Below is a small trained network, with its code and all its weights. Each question gives an input and a target symbol and asks what happens when units are switched off, that is, made to give their printed mean instead of their output.

import numpy as np


def w(rows, s, z=0):
    codes = np.array(rows[::2]) - 128.0
    scale = np.full(codes.shape[1], s)
    scale[-1] = z or s
    return codes * scale


def norm(h):
    return h / np.sqrt((h * h).mean(-1, keepdims=True) + 1e-5)


def softmax(a):
    e = np.exp(a - a.max(-1, keepdims=True))
    return e / e.sum(-1, keepdims=True)


def log_softmax(a):
    a = a - a.max(-1, keepdims=True)
    return a - np.log(np.exp(a).sum(-1, keepdims=True))


def net(x, mask):
    ids = ['αβγδζηλμω'.index(c) for c in x.split()]
    T = len(ids)
    res = E[ids] + P[:T]
    u = 0
    for l in range(2):
        r = norm(res)
        for j in range(3):
            rows = slice(2 * j, 2 * j + 2)
            q, k, v = (r @ M[l][rows].T for M in (Q, K, V))
            z = softmax(np.where(np.tri(T) > 0, q @ k.T / 2**0.5, -1e9)) @ v
            o = O[l][rows]
            res = res + np.where(mask[u + j], z, o[:, -1]) @ o[:, :-1]
        u += 3
    return log_softmax(norm(res)[-1] @ U[:, :-1].T + U[:, -1])


Q, K, V, O = {}, {}, {}, {}
E = w([
[119,204,249,80,151,85,112,78],'α',
[109,215,138,98,127,165,101,31],'β',
[53,191,70,128,119,192,98,211],'γ',
[10,158,197,175,86,109,98,176],'δ',
[134,94,165,27,119,126,152,243],'ζ',
[68,156,136,119,165,117,168,125],'η',
[103,128,110,172,228,125,127,186],'λ',
[178,129,184,148,143,160,98,126],'μ',
[176,176,84,107,189,77,121,154],'ω',
],0.02)
P = w([
[153,182,176,61,253,166,55,137],'0',
[154,162,147,66,220,193,107,146],'1',
[148,161,143,95,183,200,137,135],'2',
[136,160,131,107,155,187,148,134],'3',
[130,140,130,123,135,172,162,145],'4',
[108,121,163,125,117,140,184,130],'5',
[112,119,93,140,143,160,132,125],'6',
[98,112,119,159,120,122,147,95],'7',
[91,74,91,169,144,95,123,103],'8',
[107,5,92,153,169,51,110,135],'9',
[121,20,69,126,170,115,75,106],'10',
],0.0073)
Q[0] = w([
[223,67,76,254,49,130,131,137],'0.h0',
[108,118,94,156,143,124,128,155],'0.h0',
[168,106,140,219,155,110,133,156],'0.h1',
[87,107,230,183,119,189,47,92],'0.h1',
[155,150,72,62,154,118,164,128],'0.h2',
[111,57,130,106,66,115,134,103],'0.h2',
],0.0085)
K[0] = w([
[114,214,189,10,100,253,42,145],'0.h0',
[127,124,121,153,215,128,87,179],'0.h0',
[118,158,180,137,234,69,128,211],'0.h1',
[155,20,193,246,64,107,88,103],'0.h1',
[115,117,69,153,163,143,132,41],'0.h2',
[40,199,170,181,172,134,24,71],'0.h2',
],0.007)
V[0] = w([
[103,146,93,147,176,116,174,63],'0.h0',
[113,191,255,18,186,71,55,95],'0.h0',
[139,107,178,182,115,210,61,115],'0.h1',
[119,104,167,244,131,85,154,129],'0.h1',
[128,57,131,98,217,103,41,176],'0.h2',
[23,166,121,129,123,75,90,81],'0.h2',
],0.0069)
O[0] = w([
[34,84,106,19,251,85,247,105,156],'0.h0',
[205,143,138,127,69,188,189,158,255],'0.h0',
[219,121,155,193,153,187,189,138,158],'0.h1',
[175,201,122,97,202,217,69,15,62],'0.h1',
[85,213,253,67,124,136,210,136,158],'0.h2',
[39,212,80,196,67,80,148,63,152],'0.h2',
],0.0066,0.0086)
Q[1] = w([
[153,139,122,109,53,96,42,43],'1.h0',
[66,112,130,156,172,120,138,254],'1.h0',
[66,133,126,141,154,126,254,137],'1.h1',
[167,79,92,116,90,148,106,88],'1.h1',
[178,87,112,167,162,115,178,138],'1.h2',
[123,115,102,85,101,50,163,60],'1.h2',
],0.0078)
K[1] = w([
[152,128,181,97,90,193,97,60],'1.h0',
[158,73,83,143,181,44,55,176],'1.h0',
[116,114,60,141,207,72,153,130],'1.h1',
[139,142,179,101,127,207,110,129],'1.h1',
[190,185,157,173,107,254,157,63],'1.h2',
[56,124,135,138,147,86,123,142],'1.h2',
],0.0088)
V[1] = w([
[149,215,78,4,17,71,115,138],'1.h0',
[89,99,134,160,184,23,70,226],'1.h0',
[76,61,85,142,62,32,215,116],'1.h1',
[255,229,22,122,193,51,128,237],'1.h1',
[76,72,104,57,36,91,195,227],'1.h2',
[106,151,103,96,66,50,52,104],'1.h2',
],0.0057)
O[1] = w([
[246,166,102,205,90,136,149,37,254],'1.h0',
[150,226,130,115,77,221,130,32,33],'1.h0',
[165,178,158,27,93,235,176,104,112],'1.h1',
[199,142,40,65,220,96,44,112,213],'1.h1',
[176,90,84,149,28,56,139,88,247],'1.h2',
[142,253,120,69,39,82,163,216,23],'1.h2',
],0.0074,0.0043)
U = w([
[164,207,170,117,161,163,153,171,254],'α',
[149,91,82,188,135,120,170,123,233],'β',
[90,78,2,176,78,120,109,147,164],'γ',
[82,168,159,210,85,129,78,122,30],'δ',
[164,57,134,120,21,116,84,179,111],'ζ',
[91,142,123,85,93,182,223,90,8],'η',
[57,92,128,84,196,141,62,140,85],'λ',
[153,9,157,167,162,242,115,129,51],'μ',
[201,173,70,71,162,143,74,115,54],'ω',
],0.0097,0.006)

Each question gives the input, a string of symbols that net reads in full, and the target symbol t.
The units are the heads (2 rows each of Q, K, V and O). Each row of codes is followed by its name. A weight is (code - 128) times the scale printed after its matrix; where a second scale follows, it is the last column's (O and U).
mask holds one flag per head, layer by layer. A switched-off head (its flag False) gives its mean, the last column of its rows in O, instead of its output. The means were averaged over made-up inputs and are rounded, as every weight is.
A unit's drop is (log p(t) with every unit on - log p(t) with that unit switched off) / (log p(t) with every unit on - log p(t) with every unit switched off).
The circuit of an input: a set's keep is (log p(t) with only the set's units on - log p(t) with every unit switched off) / (log p(t) with every unit on - log p(t) with every unit switched off). Starting from all 6 units, units are removed one at a time, each time the one whose removal leaves the highest keep (on an exact tie, the one counted first), for as long as the keep stays at least 0.8.
units of the circuit, in order: the units of the circuit, biggest drop first
unit that matters most: the unit with the biggest drop
heads that matter: for each layer, one digit per head in row order, 1 if its drop is at least 0.15 and else 0, layers parted by /
drop when u is switched off: that unit's drop, to one decimal
input β δ β δ β γ β α λ η, target λ: unit that matters most -> 1.h0
input η λ β γ β β β α, target β: units of the circuit, in order -> [1.h0, 0.h2]
input ω ζ ζ ζ γ β ζ λ β η ω, target ω: units of the circuit, in order -> [1.h0, 1.h1]
input ζ β ζ ζ ζ α β β λ η, target η: units of the circuit, in order -> [1.h1, 0.h2]
input μ β γ β δ β β β α ω γ, target ω: units of the circuit, in order -> [1.h1, 1.h0]
input η β μ β, target β: heads that matter -> 000 / 100
input ζ δ ζ ζ δ β δ α ω ζ λ, target α: heads that matter -> 001 / 101
input δ β η μ β ζ α α ω δ, target ω: units of the circuit, in order -> [1.h1, 0.h1]
input γ η γ β ζ η ζ η β β, target η: heads that matter -> 110 / 010
input β μ α ζ ζ ω ζ ω β, target ω: heads that matter -> 110 / 010
input α β α γ ω β β, target γ: units of the circuit, in order -> [0.h2, 1.h0]
input β μ β, target μ: heads that matter -> 000 / 001
input δ μ ω λ β ζ β β β, target γ: units of the circuit, in order -> [1.h0, 1.h2, 1.h1]
input α δ μ ζ γ ω, target ω: unit that matters most -> 1.h1
input ζ β ω μ μ δ, target α: heads that matter -> 010 / 100
input ζ ζ γ β, target ζ: units of the circuit, in order -> [0.h0, 0.h1, 1.h2]
input β ζ β μ γ β λ γ, target λ: units of the circuit, in order -> [1.h0, 0.h0]
input μ δ ζ μ β β, target μ: heads that matter -> 011 / 001
input γ η β β δ β β β β ω η, target ω: heads that matter -> 000 / 010
input μ β β ω ω γ, target ω: units of the circuit, in order -> [1.h1]
input ζ β δ ζ β, target ζ: drop when 0.h1 is switched off -> 0.1
input β δ β β η η β ζ, target η: drop when 0.h0 is switched off -> 0.2
input β β γ δ λ λ γ, target λ: drop when 0.h0 is switched off -> 0.2
